Here is a tiny trained network, its code and every weight. The questions are about switching its units off for an input and a class, where a switched-off unit gives its printed mean instead of its output.

import numpy as np


def w(rows, s, z=0):
    codes = np.array(rows[::2]) - 128.0
    scale = np.full(codes.shape[1], s)
    scale[-1] = z or s
    return codes * scale


def norm(h):
    return h / np.sqrt((h * h).mean(-1, keepdims=True) + 1e-5)


def f(y):
    return np.maximum(y, 0)


def log_softmax(a):
    a = a - a.max(-1, keepdims=True)
    return a - np.log(np.exp(a).sum(-1, keepdims=True))


def net(x, mask):
    res = np.array(x, float).reshape(1, 8) / 4 @ E
    u = 0
    for l in range(2):
        y = f(norm(res) @ A[l][:, :-1].T + A[l][:, -1])
        res = res + np.where(mask[u : u + 13], y, B[l][:, -1]) @ B[l][:, :-1]
        u += 13
    return log_softmax(norm(res)[-1] @ U[:, :-1].T + U[:, -1])


A, B = {}, {}
E = w([
[179,126,94,166,186,85],'x0',
[66,176,173,112,77,88],'x1',
[89,177,4,134,176,99],'x2',
[55,76,128,90,140,60],'x3',
[181,46,158,174,120,55],'x4',
[130,69,226,145,62,84],'x5',
[168,189,192,148,80,87],'x6',
[169,87,136,120,127,218],'x7',
],0.0036)
A[0] = w([
[101,249,187,120,51,158,16],'L0N0',
[176,70,116,121,116,241,39],'L0N1',
[41,106,44,61,184,98,32],'L0N2',
[97,139,38,61,151,88,85],'L0N3',
[210,90,148,141,82,255,88],'L0N4',
[124,180,112,117,191,193,101],'L0N5',
[109,234,164,109,54,144,25],'L0N6',
[198,120,45,199,219,46,62],'L0N7',
[123,73,187,109,112,85,67],'L0N8',
[122,166,51,172,168,199,145],'L0N9',
[138,64,238,146,49,46,59],'L0N10',
[186,168,72,183,159,58,25],'L0N11',
[5,120,3,61,135,109,5],'L0N12',
],0.0042,0.0033)
B[0] = w([
[89,244,163,110,108,175,177],'L0N0',
[159,84,88,77,146,194,175],'L0N1',
[54,129,100,184,158,142,205],'L0N2',
[95,100,102,186,148,141,209],'L0N3',
[145,102,92,55,169,166,211],'L0N4',
[119,68,128,126,106,100,197],'L0N5',
[145,224,170,110,91,194,166],'L0N6',
[167,224,100,184,98,104,234],'L0N7',
[135,114,147,144,100,84,177],'L0N8',
[161,61,190,119,83,86,252],'L0N9',
[71,71,144,50,133,69,248],'L0N10',
[253,143,97,228,103,117,173],'L0N11',
[25,109,76,173,178,165,218],'L0N12',
],0.0047,0.0029)
A[1] = w([
[147,138,124,153,127,115,103],'L1N0',
[121,78,201,125,98,72,92],'L1N1',
[139,85,105,105,156,145,125],'L1N2',
[37,120,81,153,163,129,34],'L1N3',
[73,139,136,96,107,91,116],'L1N4',
[155,107,129,124,150,178,14],'L1N5',
[105,254,198,101,103,167,4],'L1N6',
[77,142,104,152,92,170,131],'L1N7',
[186,166,98,163,139,77,34],'L1N8',
[127,89,178,106,116,75,55],'L1N9',
[124,85,208,132,129,90,82],'L1N10',
[99,95,175,128,94,56,43],'L1N11',
[155,185,99,154,119,127,108],'L1N12',
],0.0077,0.0028)
B[1] = w([
[196,152,121,96,134,89,157],'L1N0',
[98,37,85,40,80,15,255],'L1N1',
[121,184,165,136,134,231,202],'L1N2',
[2,143,114,207,197,147,251],'L1N3',
[196,111,122,148,186,147,212],'L1N4',
[150,104,167,76,115,190,163],'L1N5',
[99,236,238,138,28,104,225],'L1N6',
[90,151,144,131,153,94,209],'L1N7',
[235,118,120,191,148,75,204],'L1N8',
[98,21,94,49,80,52,215],'L1N9',
[64,49,100,94,84,30,226],'L1N10',
[154,67,117,96,108,141,230],'L1N11',
[176,147,147,144,127,75,195],'L1N12',
],0.0044,0.0034)
U = w([
[245,162,77,203,150,63,39],'0',
[111,235,194,115,69,123,132],'1',
[39,145,62,187,195,135,255],'2',
[118,36,135,77,79,32,151],'3',
[195,92,120,84,147,238,67],'4',
],0.012,0.00081)

Each question gives the input, the list of numbers given to net, and the class t.
The units are the neurons (one row each of A and B). Each row of codes is followed by its name. A weight is (code - 128) times the scale printed after its matrix; where a second scale follows, it is the last column's (A, B and U).
mask holds one flag per neuron, layer by layer. A switched-off neuron (its flag False) gives its mean, the last column of its row in B, instead of its output. The means were averaged over made-up inputs and are rounded, as every weight is.
A unit's drop is (log p(t) with every unit on - log p(t) with that unit switched off) / (log p(t) with every unit on - log p(t) with every unit switched off).
The circuit of an input: a set's keep is (log p(t) with only the set's units on - log p(t) with every unit switched off) / (log p(t) with every unit on - log p(t) with every unit switched off). Starting from the 12 units with the biggest drops (on a tie, the unit counted first), units are removed one at a time, each time the one whose removal leaves the highest keep (on an exact tie, the one counted first), for as long as the keep stays at least 0.8.
units of the circuit, in order: the units of the circuit, biggest drop first
most important unit: the unit with the biggest drop
top k neurons: the k neurons with the biggest drops, biggest first
k most important neurons of layer l: the k neurons of layer l with the biggest drops, biggest first
drop of u: that unit's drop, to one decimal
input [3,-8,3,-1,4,3,0,5], class 4: units of the circuit, in order	(L0N4; L1N2)
input [-6,2,6,-2,-2,7,-2,7], class 1: most important unit	L0N0
input [-5,6,8,0,-2,5,1,-1], class 1: units of the circuit, in order	(L1N6; L0N6)
input [6,0,3,1,-6,2,3,-6], class 0: units of the circuit, in order	(L0N11; L1N8)
input [-2,6,-3,4,-6,0,-3,-8], class 2: units of the circuit, in order	(L0N12; L1N3)
input [8,6,4,-1,6,-3,-4,-4], class 0: 2 most important neurons of layer 0	(L0N11; L0N7)
input [8,3,-5,-3,1,-7,4,6], class 4: 2 most important neurons of layer 0	(L0N4; L0N1)
input [4,-2,5,2,0,2,1,8], class 4: top 2 neurons	(L0N1; L1N2)
input [6,-6,-2,-8,-4,0,3,1], class 4: top 3 neurons	(L0N4; L0N1; L1N5)
input [7,5,5,-5,-3,-8,-1,-6], class 0: 2 most important neurons of layer 1	(L1N8; L1N12)
input [-5,8,-4,-1,-1,-3,-7,2], class 1: drop of L1N6	0.2
input [-2,3,4,-8,-1,-5,0,0], class 1: drop of L1N6	0.2
input [-1,-2,8,8,5,1,5,-7], class 2: drop of L1N3	0.3
input [6,1,3,2,7,-6,-5,8], class 0: most important unit	L0N7
